-19,17,7,10,0,-5,34,-9,9,-45,-18,5,-26,-1,22,-9,7,12,13,-3 | 3
6,22,-30,-20,17,-9,34,-15,7,-30,33,-22,29,9,29,2,11,-13,15,13 | 2
-23,7,13,19,19,9,44,-8,0,-1,2,70,-2,-13,10,-24,-5,20,-23,-2 | 6
3,-45,-3,-5,24,18,3,15,-12,21,46,39,56,23,-16,10,-7,22,-56,10 | 8
-9,113,21,-38,-11,-19,12,-40,13,-12,12,-17,6,-22,46,-4,6,-47,15,5 | 1
-21,-25,3,6,-14,-19,-18,-12,4,25,-4,-19,13,-12,4,-24,2,16,-11,6 | 5
3,-17,2,5,10,26,-23,19,-17,43,9,67,17,2,-54,23,-12,-3,-45,-3 | 10
-41,78,35,-15,-21,-7,31,-35,13,-48,-34,-23,-52,-19,58,-6,4,16,42,-11 | 0
36,-33,-10,5,14,17,-12,22,-9,49,46,27,44,6,-29,19,-7,-10,-42,8 | 8
-6,28,-22,-11,0,-12,27,-12,12,-41,7,-39,-5,11,37,-13,12,-2,23,9 | 2
-17,-12,17,14,8,3,23,2,4,-4,6,21,-2,-5,14,-29,-3,28,-19,1 | 5
6,-58,-4,18,-2,0,-24,21,-7,38,1,-1,11,-1,-34,-13,-5,7,-25,3 | 8
-18,-35,7,-16,29,5,-4,8,-22,28,40,63,38,24,-28,4,-11,21,-60,10 | 10
-1,-9,34,-9,-4,5,-19,-1,-5,43,12,21,26,-9,-15,-7,-8,-2,-37,-2 | 7
-37,49,58,-32,-20,-24,-9,-42,-1,12,4,19,-1,-17,14,-9,-6,13,-30,-5 | 5
25,-50,0,13,15,11,1,8,-14,11,17,35,11,21,-23,-4,-9,37,-31,6 | 8
22,10,2,-1,-9,-3,3,0,8,16,5,-15,7,-5,-1,9,6,-25,5,0 | 3
-21,27,29,-7,-7,-6,-5,-16,0,30,11,22,11,-10,0,0,-7,5,-15,1 | 5
-35,54,3,-29,0,-24,35,-26,14,-49,16,-44,1,3,65,-17,9,0,28,9 | 0
28,51,-6,-5,-18,-9,8,-1,16,-9,-12,-64,-13,-15,26,3,4,-36,40,2 | 1
-22,20,-12,31,17,18,45,-13,5,4,15,66,27,-12,20,-8,0,21,-7,0 | 4
25,-64,28,20,-24,-2,-35,23,4,18,-20,-44,-3,11,-33,-13,-2,7,-13,-8 | 6
-11,-32,14,15,-9,-4,-25,9,0,27,-5,13,-1,-10,-20,-15,-8,13,-25,-5 | 7
-2,123,40,-40,-18,-11,5,-28,6,-4,1,-5,-15,-21,27,15,-1,-41,16,-5 | 2
-7,78,17,-38,8,-2,42,-23,2,-31,15,34,7,-3,42,25,3,-16,9,1 | 2
-9,61,32,-30,8,-9,31,-27,6,-20,15,13,2,-8,36,-2,3,-16,5,2 | 2
59,-64,-46,-13,38,0,-14,29,-12,56,88,-14,104,29,-19,12,-5,-25,-65,28 | 9
-31,29,1,11,10,14,41,-8,1,2,11,71,2,-22,29,-16,-4,20,-10,0 | 5
-27,19,10,5,24,14,42,-12,-4,6,22,76,11,-16,26,-22,-4,13,-29,4 | 6
14,8,52,-28,-9,2,-24,-5,-4,33,0,2,24,3,-17,17,-9,-17,-45,-2 | 5
-24,20,35,-13,-2,5,-17,-21,-8,44,16,44,16,-18,-4,3,-13,8,-26,-2 | 7
23,-49,0,10,2,1,-23,14,-3,36,20,30,35,5,-16,-11,-5,0,-36,5 | 7
2,-26,15,0,19,20,4,11,-13,25,25,45,27,13,-21,8,-11,23,-38,1 | 7
-19,-48,2,9,22,33,2,13,-14,15,15,55,14,14,-13,-2,-7,32,-32,5 | 8
-19,88,8,-26,-16,-35,23,-41,20,-43,7,-59,-9,-20,66,-28,11,-6,39,9 | 0
20,25,12,-23,1,-2,1,-10,2,33,33,-2,36,-3,-3,15,-2,-23,-27,7 | 4
1,-19,-3,8,31,18,39,1,-2,19,43,64,39,-1,12,-24,-2,0,-39,11 | 6
-38,69,60,-48,-17,-38,-12,-57,-1,2,12,9,2,-14,29,-4,-4,2,-11,-2 | 4
5,9,25,-14,10,21,9,5,-14,28,29,58,24,3,-22,22,-15,14,-47,-2 | 7
-47,-8,6,-21,29,-9,-6,-16,-21,29,46,73,56,5,-7,-19,-9,11,-55,18 | 10
-31,-12,-4,0,12,-7,-21,-4,-16,36,28,45,24,-4,-24,-15,-8,10,-42,7 | 10
-15,26,21,0,-8,-15,22,-21,11,-28,-26,0,-30,-14,22,-19,4,3,17,-4 | 3
10,-49,-10,24,22,14,27,15,-2,10,11,29,24,10,-2,-17,-4,22,-34,6 | 7
-7,48,28,-23,1,-12,31,-24,9,-26,10,-1,9,0,40,-2,5,-12,14,4 | 2
-16,65,7,-40,5,-20,44,-33,9,-34,30,-10,21,6,61,-8,6,-10,12,13 | 1
-21,0,14,-4,-15,-18,-15,-21,4,15,12,-23,0,-9,7,-8,2,9,-8,1 | 4
-4,61,4,-20,-23,-31,18,-29,20,-32,-4,-59,-12,-23,59,-20,9,-29,36,5 | 0
-8,95,24,-28,-12,-17,26,-28,13,-34,2,-18,-8,-8,59,-3,6,-11,27,0 | 0
-20,17,16,7,-14,-13,2,-19,6,8,-18,15,-13,-22,11,-14,2,12,1,-4 | 4
-62,71,51,-29,30,6,32,-40,-11,12,47,127,23,-18,26,-11,-14,13,-52,2 | 7
-33,15,49,-8,-16,-12,-23,-18,-3,28,2,17,2,-18,-1,-20,-7,13,-32,-3 | 6
